Below is a small trained network, with its code and all its weights. Each question gives an input and a target symbol and asks what happens when units are switched off, that is, made to give their printed mean instead of their output.

import numpy as np


def w(rows, s, z=0):
    codes = np.array(rows[::2]) - 128.0
    scale = np.full(codes.shape[1], s)
    scale[-1] = z or s
    return codes * scale


def f(y):
    return y / 2 * (1 + np.tanh(0.7978845608 * (y + 0.044715 * y**3)))


def softmax(a):
    e = np.exp(a - a.max(-1, keepdims=True))
    return e / e.sum(-1, keepdims=True)


def log_softmax(a):
    a = a - a.max(-1, keepdims=True)
    return a - np.log(np.exp(a).sum(-1, keepdims=True))


def net(x, mask):
    ids = ['ΔΣΦβγζλμξψ'.index(c) for c in x.split()]
    T = len(ids)
    res = E[ids] + P[:T]
    r = res
    for j in range(2):
        rows = slice(2 * j, 2 * j + 2)
        q, k, v = (r @ M[0][rows].T for M in (Q, K, V))
        z = softmax(np.where(np.tri(T) > 0, q @ k.T / 2**0.5, -1e9)) @ v
        o = O[0][rows]
        res = res + np.where(mask[j], z, o[:, -1]) @ o[:, :-1]
    y = f(res @ A[0][:, :-1].T + A[0][:, -1])
    res = res + np.where(mask[2:18], y, B[0][:, -1]) @ B[0][:, :-1]
    return log_softmax(res[-1] @ U[:, :-1].T + U[:, -1])


Q, K, V, O, A, B = {}, {}, {}, {}, {}, {}
E = w([
[115,109,109],'Δ',
[78,136,158],'Σ',
[108,95,140],'Φ',
[137,241,175],'β',
[162,118,73],'γ',
[110,118,117],'ζ',
[73,126,105],'λ',
[142,90,117],'μ',
[89,136,115],'ξ',
[254,139,229],'ψ',
],0.014)
P = w([
[85,46,250],'0',
[202,213,70],'1',
[2,72,212],'2',
[152,217,40],'3',
[107,69,213],'4',
[139,232,46],'5',
[170,73,230],'6',
],0.0063)
Q[0] = w([
[75,50,201],'h0',
[95,149,77],'h0',
[80,25,221],'h1',
[192,254,100],'h1',
],0.0074)
K[0] = w([
[119,88,154],'h0',
[142,162,252],'h0',
[77,87,41],'h1',
[239,170,202],'h1',
],0.011)
V[0] = w([
[109,41,143],'h0',
[136,219,99],'h0',
[185,240,199],'h1',
[244,171,254],'h1',
],0.0079)
O[0] = w([
[64,73,172,158],'h0',
[143,185,172,91],'h0',
[69,171,80,202],'h1',
[2,110,105,254],'h1',
],0.0095,0.0021)
A[0] = w([
[186,240,39,37],'n0',
[121,171,24,104],'n1',
[12,139,171,115],'n2',
[201,182,50,85],'n3',
[235,128,34,84],'n4',
[199,77,60,218],'n5',
[195,135,150,234],'n6',
[159,189,188,148],'n7',
[133,14,79,185],'n8',
[153,147,104,3],'n9',
[90,207,208,41],'n10',
[144,225,1,75],'n11',
[75,52,66,171],'n12',
[151,79,64,85],'n13',
[165,23,145,62],'n14',
[197,173,175,113],'n15',
],0.0078,0.0057)
B[0] = w([
[202,153,26,167],'n0',
[141,199,96,208],'n1',
[196,133,200,252],'n2',
[172,86,37,147],'n3',
[210,73,37,149],'n4',
[164,40,178,227],'n5',
[122,2,77,231],'n6',
[106,92,142,149],'n7',
[207,195,196,229],'n8',
[151,228,102,92],'n9',
[215,104,209,131],'n10',
[161,197,73,235],'n11',
[96,180,230,241],'n12',
[248,190,194,118],'n13',
[88,244,147,159],'n14',
[82,126,136,135],'n15',
],0.0085,0.0042)
U = w([
[121,184,96,99],'Δ',
[67,113,135,85],'Σ',
[125,132,106,189],'Φ',
[45,177,146,102],'β',
[102,113,104,87],'γ',
[197,122,103,2],'ζ',
[183,96,188,217],'λ',
[178,102,251,228],'μ',
[179,93,159,143],'ξ',
[144,132,126,72],'ψ',
],0.011,0.0068)

Each question gives the input, a string of symbols that net reads in full, and the target symbol t.
The units are the heads (2 rows each of Q, K, V and O) and the neurons (one row each of A and B). Each row of codes is followed by its name. A weight is (code - 128) times the scale printed after its matrix; where a second scale follows, it is the last column's (O, A, B and U).
mask holds one flag per unit, heads first, then neurons. A switched-off unit (its flag False) gives its mean, the last column of its rows in O or B, instead of its output. The means were averaged over made-up inputs and are rounded, as every weight is.
A unit's drop is (log p(t) with every unit on - log p(t) with that unit switched off) / (log p(t) with every unit on - log p(t) with every unit switched off).
The circuit of an input: a set's keep is (log p(t) with only the set's units on - log p(t) with every unit switched off) / (log p(t) with every unit on - log p(t) with every unit switched off). Starting from the 12 units with the biggest drops (on a tie, the unit counted first), units are removed one at a time, each time the one whose removal leaves the highest keep (on an exact tie, the one counted first), for as long as the keep stays at least 0.8.
units of the circuit, in order: the units of the circuit, biggest drop first
unit that matters most: the unit with the biggest drop
k most important neurons: the k neurons with the biggest drops, biggest first
drop when u is switched off: that unit's drop, to one decimal
input Σ γ μ ξ β ζ, target Δ: 2 most important neurons	[n11 n1]
input β γ ξ ξ, target Δ: units of the circuit, in order	[h0 n11 h1 n1]
input γ Δ ξ γ, target ζ: unit that matters most	h1
input β ξ ζ β, target Δ: units of the circuit, in order	[h1 h0 n0]
input Φ ψ γ β, target Δ: units of the circuit, in order	[h0 n11 n0]
input β Σ ψ μ γ γ, target Δ: units of the circuit, in order	[h1 n11 n1]
input γ μ ψ μ μ ξ, target β: units of the circuit, in order	[h1 n12]
input ψ μ ζ Φ, target β: units of the circuit, in order	[h1 n12]
input Δ Φ β λ, target Δ: 2 most important neurons	[n11 n1]
input μ Φ Δ, target μ: drop when h0 is switched off	0.2
input ξ β γ λ Δ Σ, target Δ: drop when n7 is switched off	0.0
input ξ Δ β ξ, target Δ: drop when n11 is switched off	0.2
